Here is a tiny trained network, its code and every weight. The questions are about switching its units off for an input and a class, where a switched-off unit gives its printed mean instead of its output.

import numpy as np


def w(rows, s, z=0):
    codes = np.array(rows[::2]) - 128.0
    scale = np.full(codes.shape[1], s)
    scale[-1] = z or s
    return codes * scale


def norm(h):
    return h / np.sqrt((h * h).mean(-1, keepdims=True) + 1e-5)


def f(y):
    return y / 2 * (1 + np.tanh(0.7978845608 * (y + 0.044715 * y**3)))


def log_softmax(a):
    a = a - a.max(-1, keepdims=True)
    return a - np.log(np.exp(a).sum(-1, keepdims=True))


def net(x, mask):
    res = np.array(x, float).reshape(1, 3) / 4 @ E
    u = 0
    for l in range(2):
        y = f(norm(res) @ A[l][:, :-1].T + A[l][:, -1])
        res = res + np.where(mask[u : u + 11], y, B[l][:, -1]) @ B[l][:, :-1]
        u += 11
    return log_softmax(norm(res)[-1] @ U[:, :-1].T + U[:, -1])


A, B = {}, {}
E = w([
[191,59,73,69,254,54,117,164,138],'x0',
[130,16,30,146,103,82,152,91,106],'x1',
[69,171,41,140,147,105,59,126,120],'x2',
],0.0038)
A[0] = w([
[195,133,185,16,230,99,137,192,201,94],'0.n0',
[150,113,135,172,141,159,121,134,90,64],'0.n1',
[185,97,68,111,196,62,88,136,166,91],'0.n2',
[163,22,29,144,128,70,161,100,106,4],'0.n3',
[145,8,76,94,127,49,134,98,136,50],'0.n4',
[222,16,157,80,172,96,241,93,156,65],'0.n5',
[97,162,58,176,99,102,83,87,110,108],'0.n6',
[91,200,196,105,141,203,128,171,117,107],'0.n7',
[145,125,207,183,18,246,151,134,154,14],'0.n8',
[143,161,244,157,22,253,197,115,126,5],'0.n9',
[119,186,146,108,188,77,96,186,159,8],'0.n10',
],0.0048,0.0042)
B[0] = w([
[99,70,188,119,138,145,157,230,97,249],'0.n0',
[124,92,138,102,84,118,148,149,133,105],'0.n1',
[123,108,168,122,135,146,162,58,67,217],'0.n2',
[194,133,29,47,118,99,148,39,210,203],'0.n3',
[187,80,128,117,128,156,161,50,204,209],'0.n4',
[205,192,143,240,71,172,134,187,117,230],'0.n5',
[178,144,138,179,128,139,87,150,88,159],'0.n6',
[156,165,90,83,98,142,132,65,166,211],'0.n7',
[64,160,191,147,168,39,164,55,157,217],'0.n8',
[47,170,254,174,52,13,237,10,112,253],'0.n9',
[84,162,115,87,159,127,116,47,111,141],'0.n10',
],0.0059,0.0045)
A[1] = w([
[33,112,187,132,83,61,150,62,144,60],'1.n0',
[134,209,75,47,119,171,93,101,219,36],'1.n1',
[59,92,152,48,197,140,104,201,81,31],'1.n2',
[134,179,64,92,73,203,131,77,156,80],'1.n3',
[202,96,101,138,200,122,106,166,84,136],'1.n4',
[205,75,17,72,123,132,160,13,200,59],'1.n5',
[35,118,173,3,177,158,138,194,131,35],'1.n6',
[81,153,186,65,196,53,104,83,202,1],'1.n7',
[123,161,95,207,80,163,81,187,143,59],'1.n8',
[76,86,159,126,66,98,192,27,125,108],'1.n9',
[173,150,98,157,78,143,133,122,180,100],'1.n10',
],0.0065,0.0053)
B[1] = w([
[100,176,150,134,80,74,171,94,200,229],'1.n0',
[182,147,169,102,150,136,114,190,210,143],'1.n1',
[84,117,27,81,190,138,171,29,199,167],'1.n2',
[167,121,116,120,187,119,85,177,187,152],'1.n3',
[93,161,150,148,67,163,138,112,150,183],'1.n4',
[180,148,70,18,75,13,3,86,30,253],'1.n5',
[73,7,19,87,188,83,160,72,118,166],'1.n6',
[63,117,183,156,114,18,208,164,118,149],'1.n7',
[114,72,116,163,170,86,141,203,107,126],'1.n8',
[90,179,152,90,122,74,102,80,152,251],'1.n9',
[121,82,133,54,187,106,94,124,98,152],'1.n10',
],0.0074,0.0058)
U = w([
[11,36,35,22,242,150,222,80,173,148],'0',
[25,243,231,149,33,35,176,28,201,169],'1',
[219,37,224,122,72,222,224,251,117,147],'2',
[70,180,68,168,159,236,83,41,71,73],'3',
[70,89,55,238,121,87,42,228,49,130],'4',
[107,142,71,91,40,174,161,134,168,6],'5',
[232,87,30,14,39,27,25,33,34,144],'6',
[192,221,146,94,196,172,23,226,233,103],'7',
],0.012,0.013)

Each question gives the input, the list of numbers given to net, and the class t.
The units are the neurons (one row each of A and B). Each row of codes is followed by its name. A weight is (code - 128) times the scale printed after its matrix; where a second scale follows, it is the last column's (A, B and U).
mask holds one flag per neuron, layer by layer. A switched-off neuron (its flag False) gives its mean, the last column of its row in B, instead of its output. The means were averaged over made-up inputs and are rounded, as every weight is.
A unit's drop is (log p(t) with every unit on - log p(t) with that unit switched off) / (log p(t) with every unit on - log p(t) with every unit switched off).
The circuit of an input: a set's keep is (log p(t) with only the set's units on - log p(t) with every unit switched off) / (log p(t) with every unit on - log p(t) with every unit switched off). Starting from the 12 units with the biggest drops (on a tie, the unit counted first), units are removed one at a time, each time the one whose removal leaves the highest keep (on an exact tie, the one counted first), for as long as the keep stays at least 0.8.
units of the circuit, in order: the units of the circuit, biggest drop first
top k neurons: the k neurons with the biggest drops, biggest first
drop when u is switched off: that unit's drop, to one decimal
input [-4,5,2], class 6: units of the circuit, in order => [0.n9]
input [1,-7,6], class 7: units of the circuit, in order => [0.n9, 1.n1]
input [-6,7,2], class 6: top 3 neurons => [0.n9, 0.n0, 0.n5]
input [2,-4,6], class 0: top 2 neurons => [0.n9, 0.n5]
input [-5,6,6], class 4: top 2 neurons => [0.n9, 0.n6]
input [3,0,0], class 2: top 2 neurons => [0.n0, 0.n9]
input [0,2,-5], class 2: top 2 neurons => [0.n5, 1.n5]
input [-5,-1,7], class 4: top 4 neurons => [0.n9, 0.n3, 0.n6, 1.n8]
input [6,-2,0], class 0: top 2 neurons => [0.n0, 1.n2]
input [-7,2,7], class 4: top 2 neurons => [0.n9, 0.n6]
input [-7,8,6], class 4: top 3 neurons => [0.n9, 0.n6, 0.n7]
input [6,1,-3], class 2: top 2 neurons => [0.n0, 0.n5]
input [-7,3,8], class 4: drop when 0.n9 is switched off => 0.2
input [7,-6,-8], class 2: drop when 0.n5 is switched off => 0.5
input [-4,-3,7], class 7: drop when 0.n0 is switched off => 0.1
input [-4,2,3], class 4: drop when 0.n2 is switched off => 0.4
input [4,-2,-5], class 2: top neuron => [0.n5]
